[[ 1.60 -0.11  3.03  0.18]
 [ 2.06 -2.24  1.57  0.22]
 [-2.60 -0.35  1.29  0.60]
 [-2.62  1.03 -1.76 -3.24]
 [-2.05 -1.73  0.48  0.88]
 [ 0.13 -0.82  2.87  1.90]
 [-1.08  4.36  1.20  2.41]]
->
[[ 1.60 -0.11  3.03  0.18]
 [ 0.13 -0.82  2.87  1.90]
 [ 2.06 -2.24  1.57  0.22]
 [-2.60 -0.35  1.29  0.60]
 [-1.08  4.36  1.20  2.41]
 [-2.05 -1.73  0.48  0.88]
 [-2.62  1.03 -1.76 -3.24]]

[[-5.20 -2.41  0.25]
 [-2.17 -0.51  4.15]]
->
[[-2.17 -0.51  4.15]
 [-5.20 -2.41  0.25]]

[[-0.07  0.03  0.09 -0.71 -0.10  0.06  0.05 -0.06]
 [-0.26 -0.32  0.21 -1.24 -0.34 -0.96  0.56 -0.66]
 [ 0.10  0.57 -0.14  0.92  0.51  0.21 -0.21  0.68]
 [ 0.24  1.38 -0.39  4.28  1.15  3.19 -1.27  2.26]]
->
[[-0.26 -0.32  0.21 -1.24 -0.34 -0.96  0.56 -0.66]
 [-0.07  0.03  0.09 -0.71 -0.10  0.06  0.05 -0.06]
 [ 0.10  0.57 -0.14  0.92  0.51  0.21 -0.21  0.68]
 [ 0.24  1.38 -0.39  4.28  1.15  3.19 -1.27  2.26]]

[[-0.04 -0.51 -0.37  0.34 -0.73  0.93]
 [-0.56 -2.06  4.27  0.18 -0.64 -1.95]
 [ 1.09 -0.93  1.41 -0.44  0.30  0.59]
 [-0.04  0.28 -0.05  1.29 -0.43  0.57]
 [ 0.08 -0.41 -0.82  0.39  0.19  0.21]]
->
[[-0.56 -2.06  4.27  0.18 -0.64 -1.95]
 [ 1.09 -0.93  1.41 -0.44  0.30  0.59]
 [-0.04  0.28 -0.05  1.29 -0.43  0.57]
 [-0.04 -0.51 -0.37  0.34 -0.73  0.93]
 [ 0.08 -0.41 -0.82  0.39  0.19  0.21]]

[[-0.14 -0.04 -0.66  1.22 -5.33  0.03  0.05  0.64 -1.44  0.01  1.02  0.59
  -0.02]
 [ 0.70 -0.27  0.25  0.39 -0.04 -0.02  1.12  0.35  0.12 -0.02  1.01  0.32
  -0.01]]
->
[[ 0.70 -0.27  0.25  0.39 -0.04 -0.02  1.12  0.35  0.12 -0.02  1.01  0.32
  -0.01]
 [-0.14 -0.04 -0.66  1.22 -5.33  0.03  0.05  0.64 -1.44  0.01  1.02  0.59
  -0.02]]

[[ 5.41 -0.12 -3.42 -0.39  0.85 -0.01 -2.57  0.97 -0.03]
 [ 0.25  0.90 -2.33 -0.13 -0.50  0.29  1.91  1.30  0.06]]
->
[[ 0.25  0.90 -2.33 -0.13 -0.50  0.29  1.91  1.30  0.06]
 [ 5.41 -0.12 -3.42 -0.39  0.85 -0.01 -2.57  0.97 -0.03]]

[[-0.70  2.34 -0.90  1.78  1.66  0.10  0.82  3.22 -0.65 -2.03  2.81 -2.69
  -0.54  1.68 -0.19 -2.28]
 [-0.20 -3.95  0.18  3.66  3.86 -0.32  2.48  2.95  2.20 -1.38  2.63  0.81
   1.03 -2.41  1.20  2.76]
 [ 0.99  4.00 -0.06  2.78  3.62  2.81  3.42  2.93 -0.54 -1.08 -4.02  0.13
   2.57  3.13 -0.97 -0.67]
 [ 0.63 -0.18 -3.90 -3.95 -0.96 -3.70 -2.98 -3.37  2.25  2.11 -0.63  3.98
  -3.56  2.59 -1.47  1.67]]
->
[[-0.20 -3.95  0.18  3.66  3.86 -0.32  2.48  2.95  2.20 -1.38  2.63  0.81
   1.03 -2.41  1.20  2.76]
 [ 0.99  4.00 -0.06  2.78  3.62  2.81  3.42  2.93 -0.54 -1.08 -4.02  0.13
   2.57  3.13 -0.97 -0.67]
 [-0.70  2.34 -0.90  1.78  1.66  0.10  0.82  3.22 -0.65 -2.03  2.81 -2.69
  -0.54  1.68 -0.19 -2.28]
 [ 0.63 -0.18 -3.90 -3.95 -0.96 -3.70 -2.98 -3.37  2.25  2.11 -0.63  3.98
  -3.56  2.59 -1.47  1.67]]
